Here is a tiny trained network, its code and every weight. The questions are about switching its units off for an input and a target symbol, where a switched-off unit gives its printed mean instead of its output.

import numpy as np


def w(rows, s, z=0):
    codes = np.array(rows[::2]) - 128.0
    scale = np.full(codes.shape[1], s)
    scale[-1] = z or s
    return codes * scale


def norm(h):
    return h / np.sqrt((h * h).mean(-1, keepdims=True) + 1e-5)


def f(y):
    return np.maximum(y, 0)


def softmax(a):
    e = np.exp(a - a.max(-1, keepdims=True))
    return e / e.sum(-1, keepdims=True)


def log_softmax(a):
    a = a - a.max(-1, keepdims=True)
    return a - np.log(np.exp(a).sum(-1, keepdims=True))


def net(x, mask):
    ids = ['αβγλφω'.index(c) for c in x.split()]
    T = len(ids)
    res = E[ids] + P[:T]
    u = 0
    for l in range(2):
        q, k, v = (norm(res) @ M[l].T for M in (Q, K, V))
        z = softmax(np.where(np.tri(T) > 0, q @ k.T / 2**0.5, -1e9)) @ v
        res = res + np.where(mask[u], z, O[l][:, -1]) @ O[l][:, :-1]
        u += 1
        y = f(norm(res) @ A[l][:, :-1].T + A[l][:, -1])
        res = res + np.where(mask[u : u + 4], y, B[l][:, -1]) @ B[l][:, :-1]
        u += 4
    return log_softmax(norm(res)[-1] @ U[:, :-1].T + U[:, -1])


Q, K, V, O, A, B = {}, {}, {}, {}, {}, {}
E = w([
[6,173,120,136,85,69,173],'α',
[186,146,162,190,79,181,60],'β',
[54,165,85,79,172,231,78],'γ',
[213,123,37,185,112,156,176],'λ',
[61,227,118,183,20,48,108],'φ',
[152,76,109,234,85,85,51],'ω',
],0.019)
P = w([
[122,5,217,45,144,158,188],'0',
[133,85,179,247,233,212,166],'1',
[104,67,153,199,176,192,168],'2',
[144,82,102,165,142,193,133],'3',
[167,89,138,190,232,142,147],'4',
[167,118,95,128,162,146,127],'5',
[139,126,57,57,102,132,89],'6',
[204,149,69,254,223,179,111],'7',
[94,152,100,243,178,149,120],'8',
[135,177,34,167,102,163,92],'9',
],0.0057)
Q[0] = w([
[80,59,109,159,2,129,108],'L0H1',
[142,156,127,121,106,87,102],'L0H1',
],0.0081)
K[0] = w([
[90,109,143,60,65,122,107],'L0H1',
[253,140,59,72,140,177,83],'L0H1',
],0.0075)
V[0] = w([
[108,2,107,139,176,116,150],'L0H1',
[109,111,193,105,102,44,122],'L0H1',
],0.0094)
O[0] = w([
[15,134,97,197,131,3,82,3],'L0H1',
[164,201,101,107,115,118,42,119],'L0H1',
],0.011,0.0036)
A[0] = w([
[134,150,240,137,24,92,135,183],'L0N1',
[47,191,2,55,103,179,243,149],'L0N2',
[208,26,152,158,122,167,108,238],'L0N3',
[82,73,131,39,57,134,133,7],'L0N4',
],0.0069,0.0018)
B[0] = w([
[247,137,95,110,244,183,108,215],'L0N1',
[84,168,194,151,131,111,143,254],'L0N2',
[63,163,169,137,76,132,117,205],'L0N3',
[80,114,128,154,98,123,170,138],'L0N4',
],0.012,0.0078)
Q[1] = w([
[186,84,138,114,171,2,78],'L1H1',
[98,217,124,150,72,220,101],'L1H1',
],0.0077)
K[1] = w([
[92,147,117,191,207,250,141],'L1H1',
[95,104,112,18,2,154,167],'L1H1',
],0.0054)
V[1] = w([
[70,76,233,145,219,210,2],'L1H1',
[72,190,148,107,165,140,196],'L1H1',
],0.0075)
O[1] = w([
[81,107,42,128,142,201,120,235],'L1H1',
[244,173,81,138,202,66,225,250],'L1H1',
],0.011,0.0024)
A[1] = w([
[75,176,211,119,127,59,132,21],'L1N1',
[152,247,103,153,129,144,48,142],'L1N2',
[173,138,2,149,53,124,122,131],'L1N3',
[196,175,153,182,36,238,156,255],'L1N4',
],0.0052,0.0018)
B[1] = w([
[180,151,251,142,52,162,12,151],'L1N1',
[97,237,74,108,2,93,109,215],'L1N2',
[86,104,51,246,61,214,56,165],'L1N3',
[89,98,184,191,203,124,199,255],'L1N4',
],0.0073,0.0082)
U = w([
[192,149,214,129,81,201,107,14],'α',
[112,113,240,155,174,29,120,252],'β',
[201,190,75,135,136,83,74,198],'γ',
[61,105,103,158,50,90,54,31],'λ',
[120,60,70,137,84,136,254,136],'φ',
[89,114,112,95,175,188,122,143],'ω',
],0.0094,0.0017)

Each question gives the input, a string of symbols that net reads in full, and the target symbol t.
The units are the heads (2 rows each of Q, K, V and O) and the neurons (one row each of A and B). Each row of codes is followed by its name. A weight is (code - 128) times the scale printed after its matrix; where a second scale follows, it is the last column's (O, A, B and U).
mask holds one flag per unit, layer by layer, with each layer's heads first. A switched-off unit (its flag False) gives its mean, the last column of its rows in O or B, instead of its output. The means were averaged over made-up inputs and are rounded, as every weight is.
A unit's drop is (log p(t) with every unit on - log p(t) with that unit switched off) / (log p(t) with every unit on - log p(t) with every unit switched off).
The circuit of an input: a set's keep is (log p(t) with only the set's units on - log p(t) with every unit switched off) / (log p(t) with every unit on - log p(t) with every unit switched off). Starting from all 10 units, units are removed one at a time, each time the one whose removal leaves the highest keep (on an exact tie, the one counted first), for as long as the keep stays at least 0.8.
units of the circuit, in order: the units of the circuit, biggest drop first
most important unit: the unit with the biggest drop
k most important neurons: the k neurons with the biggest drops, biggest first
top k neurons in layer l: the k neurons of layer l with the biggest drops, biggest first
drop of u: that unit's drop, to one decimal
input γ γ λ β, target φ: most important unit => L0H1
input φ λ β λ ω, target λ: 2 most important neurons => (L0N2, L0N1)
input α ω α ω ω ω ω α γ λ, target λ: top 2 neurons in layer 0 => (L0N1, L0N2)
input λ ω λ γ α β, target β: top 2 neurons in layer 1 => (L1N4, L1N3)
input γ β φ, target φ: units of the circuit, in order => (L0H1, L1H1)
input φ γ α λ φ λ λ λ γ, target β: units of the circuit, in order => (L1H1, L0N1)
input γ φ α β γ γ λ β ω, target φ: units of the circuit, in order => (L0H1, L1H1)
input α γ α, target γ: units of the circuit, in order => (L1H1, L1N4)
input β α α α γ α α α β, target γ: 2 most important neurons => (L0N2, L1N2)
input α α γ, target γ: units of the circuit, in order => (L1H1, L0H1)
input φ φ α, target α: 2 most important neurons => (L1N1, L0N2)
input λ γ λ γ φ φ α, target β: units of the circuit, in order => (L0N2, L1H1)
input γ β λ γ, target φ: top 2 neurons in layer 0 => (L0N1, L0N4)
input γ φ α α α φ γ, target γ: units of the circuit, in order => (L1H1)
input φ φ φ φ, target α: 2 most important neurons => (L1N4, L0N2)
input α λ α φ ω, target λ: drop of L1N3 => 0.1
input φ α γ γ γ γ γ φ, target φ: drop of L1N4 => 0.0
input ω ω β, target λ: drop of L0H1 => 0.3
input φ α φ φ α φ λ, target α: drop of L0H1 => 0.8
input ω ω λ ω λ ω γ, target λ: most important unit => L0H1
